Below are the code and all the weights of a small trained network. Each question names an input and a class and asks about switching units off, where a switched-off unit gives its printed mean instead of its output.

import numpy as np


def w(rows, s, z=0):
    codes = np.array(rows[::2]) - 128.0
    scale = np.full(codes.shape[1], s)
    scale[-1] = z or s
    return codes * scale


def norm(h):
    return h / np.sqrt((h * h).mean(-1, keepdims=True) + 1e-5)


def f(y):
    return np.maximum(y, 0)


def log_softmax(a):
    a = a - a.max(-1, keepdims=True)
    return a - np.log(np.exp(a).sum(-1, keepdims=True))


def net(x, mask):
    res = np.array(x, float).reshape(1, 5) / 4 @ E
    u = 0
    for l in range(4):
        y = f(norm(res) @ A[l][:, :-1].T + A[l][:, -1])
        res = res + np.where(mask[u : u + 3], y, B[l][:, -1]) @ B[l][:, :-1]
        u += 3
    return log_softmax(norm(res)[-1] @ U[:, :-1].T + U[:, -1])


A, B = {}, {}
E = w([
[132,85,152,70,187,1,102,200,138,138,151],'x0',
[50,156,44,119,109,152,130,200,61,98,132],'x1',
[150,159,5,201,24,118,113,128,140,42,102],'x2',
[170,162,89,105,136,82,29,137,114,44,99],'x3',
[51,94,68,119,99,142,165,199,166,119,144],'x4',
],0.0042)
A[0] = w([
[77,114,147,162,114,219,199,109,153,228,154,1],'0.n0',
[171,204,101,146,96,182,92,64,111,48,52,37],'0.n1',
[76,220,119,112,105,220,144,118,2,82,126,7],'0.n2',
],0.0045,0.0034)
B[0] = w([
[1,37,214,144,141,135,162,25,143,194,197,241],'0.n0',
[101,186,135,122,134,156,55,62,172,76,163,251],'0.n1',
[111,115,41,208,182,156,47,189,89,171,51,220],'0.n2',
],0.0061,0.0035)
A[1] = w([
[23,150,119,38,165,74,132,221,112,75,127,132],'1.n0',
[165,201,112,100,128,213,187,112,170,129,74,2],'1.n1',
[97,138,149,95,111,253,223,128,121,182,124,69],'1.n2',
],0.0042,0.008)
B[1] = w([
[152,68,123,115,125,189,80,128,110,121,253,252],'1.n0',
[99,238,138,53,209,154,83,104,32,109,100,128],'1.n1',
[47,57,209,95,99,185,210,9,181,208,200,190],'1.n2',
],0.0049,0.0032)
A[2] = w([
[202,101,202,2,229,42,110,129,83,146,164,96],'2.n0',
[93,156,71,107,102,168,128,241,56,146,118,81],'2.n1',
[220,252,156,89,196,120,179,69,133,99,8,1],'2.n2',
],0.0043,0.0061)
B[2] = w([
[167,228,25,85,201,68,87,161,199,208,83,255],'2.n0',
[116,113,119,177,188,76,242,134,130,138,55,181],'2.n1',
[135,32,122,130,196,46,142,190,171,132,254,143],'2.n2',
],0.0044,0.0035)
A[3] = w([
[160,206,193,113,139,47,158,105,188,170,2,44],'3.n0',
[203,149,188,123,22,115,110,64,136,44,83,1],'3.n1',
[109,89,94,139,41,124,182,183,143,30,169,30],'3.n2',
],0.0062,0.0044)
B[3] = w([
[177,214,163,181,146,80,254,107,127,163,30,249],'3.n0',
[166,65,230,189,34,55,91,100,238,86,233,234],'3.n1',
[222,127,227,41,97,155,194,139,52,82,85,237],'3.n2',
],0.0083,0.0021)
U = w([
[100,236,44,180,132,246,7,56,66,29,19,102],'0',
[164,96,45,20,218,47,21,225,169,189,233,82],'1',
[19,24,228,143,108,196,237,37,151,229,185,253],'2',
[206,166,182,216,33,70,39,37,234,25,192,144],'3',
[232,67,182,26,39,143,192,212,44,24,144,113],'4',
[236,243,171,125,226,15,198,92,214,220,3,104],'5',
[57,49,40,205,163,168,160,227,35,176,55,35],'6',
],0.011,0.0053)

Each question gives the input, the list of numbers given to net, and the class t.
The units are the neurons (one row each of A and B). Each row of codes is followed by its name. A weight is (code - 128) times the scale printed after its matrix; where a second scale follows, it is the last column's (A, B and U).
mask holds one flag per neuron, layer by layer. A switched-off neuron (its flag False) gives its mean, the last column of its row in B, instead of its output. The means were averaged over made-up inputs and are rounded, as every weight is.
A unit's drop is (log p(t) with every unit on - log p(t) with that unit switched off) / (log p(t) with every unit on - log p(t) with every unit switched off).
The circuit of an input: a set's keep is (log p(t) with only the set's units on - log p(t) with every unit switched off) / (log p(t) with every unit on - log p(t) with every unit switched off). Starting from all 12 units, units are removed one at a time, each time the one whose removal leaves the highest keep (on an exact tie, the one counted first), for as long as the keep stays at least 0.8.
units of the circuit, in order: the units of the circuit, biggest drop first
k most important neurons: the k neurons with the biggest drops, biggest first
k most important neurons of layer l: the k neurons of layer l with the biggest drops, biggest first
drop of u: that unit's drop, to one decimal
input [3,6,5,4,3], class 4: units of the circuit, in order : [3.n2]
input [2,1,0,7,5], class 4: units of the circuit, in order : [3.n2 2.n0]
input [5,-7,5,6,-6], class 5: 2 most important neurons : [3.n0 2.n0]
input [2,8,-4,-2,-5], class 6: 2 most important neurons : [0.n2 2.n1]
input [7,0,6,8,4], class 4: units of the circuit, in order : [3.n2 2.n0]
input [0,-3,-7,2,6], class 1: 2 most important neurons : [2.n0 1.n0]
input [8,5,3,-8,-1], class 4: units of the circuit, in order : [3.n2 0.n0 2.n0]
input [-5,-6,-2,2,1], class 3: 2 most important neurons : [2.n0 3.n1]
input [-5,6,-5,4,1], class 6: 2 most important neurons : [0.n2 2.n1]
input [5,-4,6,-7,-3], class 5: 2 most important neurons : [1.n0 3.n0]
input [0,4,-2,7,4], class 4: 3 most important neurons : [2.n0 1.n0 3.n2]
input [7,0,-7,-3,0], class 5: 3 most important neurons : [2.n0 3.n0 0.n2]
input [2,5,5,-4,-1], class 4: 4 most important neurons : [3.n2 2.n0 0.n0 1.n0]
input [1,5,-4,-3,-7], class 5: units of the circuit, in order : [2.n0]
input [0,7,2,4,6], class 4: 3 most important neurons : [3.n2 2.n0 1.n0]
input [0,7,-6,5,7], class 6: 2 most important neurons of layer 2 : [2.n1 2.n0]
input [3,7,6,-5,4], class 4: drop of 3.n2 : 0.9
input [-5,5,0,0,2], class 6: drop of 2.n1 : 0.3
input [4,0,3,7,6], class 4: drop of 3.n2 : 0.3
